Below are the code and all the weights of a small trained network. Each question names an input and a class and asks about switching units off, where a switched-off unit gives its printed mean instead of its output.

import numpy as np


def w(rows, s, z=0):
    codes = np.array(rows[::2]) - 128.0
    scale = np.full(codes.shape[1], s)
    scale[-1] = z or s
    return codes * scale


def f(y):
    return np.maximum(y, 0)


def log_softmax(a):
    a = a - a.max(-1, keepdims=True)
    return a - np.log(np.exp(a).sum(-1, keepdims=True))


def net(x, mask):
    res = np.array(x, float).reshape(1, 4) / 4 @ E
    y = f(res @ A[0][:, :-1].T + A[0][:, -1])
    res = res + np.where(mask, y, B[0][:, -1]) @ B[0][:, :-1]
    return log_softmax(res[-1] @ U[:, :-1].T + U[:, -1])


A, B = {}, {}
E = w([
[100,81,42,169,96,151,141],'x0',
[89,170,66,11,119,146,107],'x1',
[119,130,118,137,134,110,125],'x2',
[109,202,151,165,100,156,109],'x3',
],0.011)
A[0] = w([
[201,71,123,85,197,80,196,108],'neuron 1',
[86,227,158,196,66,154,62,95],'neuron 2',
[187,185,186,109,219,118,146,57],'neuron 3',
[116,123,150,171,157,62,200,82],'neuron 4',
[185,169,226,95,255,55,90,88],'neuron 5',
[109,101,39,195,99,166,171,205],'neuron 6',
[3,171,75,41,108,149,101,180],'neuron 7',
[153,91,114,89,172,52,213,82],'neuron 8',
[115,185,136,143,92,138,127,131],'neuron 9',
[133,65,154,215,141,170,190,102],'neuron 10',
[160,124,144,79,143,222,87,250],'neuron 11',
[143,130,147,207,171,156,109,95],'neuron 12',
[128,7,144,87,121,122,97,192],'neuron 13',
[184,126,130,184,124,132,82,99],'neuron 14',
[191,127,167,149,120,99,184,83],'neuron 15',
],0.0088,0.0013)
B[0] = w([
[52,152,156,155,42,180,218,211],'neuron 1',
[77,174,245,107,20,162,234,211],'neuron 2',
[110,226,91,120,159,230,44,205],'neuron 3',
[128,63,188,35,172,94,197,180],'neuron 4',
[66,159,52,171,192,237,81,250],'neuron 5',
[98,212,64,236,229,86,82,228],'neuron 6',
[145,47,137,38,178,72,90,254],'neuron 7',
[102,90,188,113,75,166,255,194],'neuron 8',
[135,152,178,65,100,171,220,166],'neuron 9',
[197,116,96,78,189,125,98,224],'neuron 10',
[161,113,126,137,154,145,115,176],'neuron 11',
[177,131,157,34,158,93,148,188],'neuron 12',
[19,187,116,191,73,154,192,201],'neuron 13',
[178,36,149,105,181,37,175,173],'neuron 14',
[181,119,130,68,186,98,97,184],'neuron 15',
],0.0064,0.0085)
U = w([
[213,51,123,1,190,64,138,97],'0',
[39,141,142,142,18,138,255,26],'1',
[68,153,58,211,183,152,51,254],'2',
],0.0089,0.0011)

Each question gives the input, the list of numbers given to net, and the class t.
The units are the neurons (one row each of A and B). Each row of codes is followed by its name. A weight is (code - 128) times the scale printed after its matrix; where a second scale follows, it is the last column's (A, B and U).
mask holds one flag per neuron, in row order. A switched-off neuron (its flag False) gives its mean, the last column of its row in B, instead of its output. The means were averaged over made-up inputs and are rounded, as every weight is.
A unit's drop is (log p(t) with every unit on - log p(t) with that unit switched off) / (log p(t) with every unit on - log p(t) with every unit switched off).
The circuit of an input: a set's keep is (log p(t) with only the set's units on - log p(t) with every unit switched off) / (log p(t) with every unit on - log p(t) with every unit switched off). Starting from the 12 units with the biggest drops (on a tie, the unit counted first), units are removed one at a time, each time the one whose removal leaves the highest keep (on an exact tie, the one counted first), for as long as the keep stays at least 0.8.
circuit, biggest first: the units of the circuit, biggest drop first
most important unit: the unit with the biggest drop
k most important neurons: the k neurons with the biggest drops, biggest first
drop when u is switched off: that unit's drop, to one decimal
input [7,3,-2,-4], class 2: circuit, biggest first -> neuron 6
input [-8,-5,-3,0], class 2: 3 most important neurons -> neuron 5; neuron 3; neuron 7
input [2,-5,8,8], class 1: 2 most important neurons -> neuron 2; neuron 7
input [8,4,-7,-8], class 1: 3 most important neurons -> neuron 13; neuron 8; neuron 5
input [-1,-5,4,-8], class 1: 2 most important neurons -> neuron 1; neuron 13
input [4,5,0,1], class 0: 2 most important neurons -> neuron 7; neuron 5
input [6,3,-2,-4], class 2: 2 most important neurons -> neuron 6; neuron 2
input [-7,-6,3,-5], class 2: 3 most important neurons -> neuron 5; neuron 3; neuron 7
input [8,5,4,-8], class 1: 2 most important neurons -> neuron 8; neuron 13
input [-7,4,7,-6], class 2: 2 most important neurons -> neuron 5; neuron 2
input [3,-5,0,-6], class 1: 2 most important neurons -> neuron 13; neuron 1
input [3,-7,2,7], class 0: 2 most important neurons -> neuron 10; neuron 12
input [-7,-4,7,-5], class 2: 3 most important neurons -> neuron 5; neuron 3; neuron 2
input [7,2,-3,-3], class 2: most important unit -> neuron 6
input [-8,-2,-1,-6], class 2: 3 most important neurons -> neuron 5; neuron 3; neuron 2
input [7,-8,2,-7], class 0: 2 most important neurons -> neuron 10; neuron 4
input [-8,-1,8,-3], class 2: drop when neuron 5 is switched off -> 0.3
input [4,0,-5,-5], class 1: drop when neuron 5 is switched off -> 0.3
input [5,8,6,3], class 0: drop when neuron 7 is switched off -> 1.0
input [-8,2,0,5], class 2: drop when neuron 5 is switched off -> 1.1
input [2,0,8,-4], class 1: most important neuron -> neuron 5
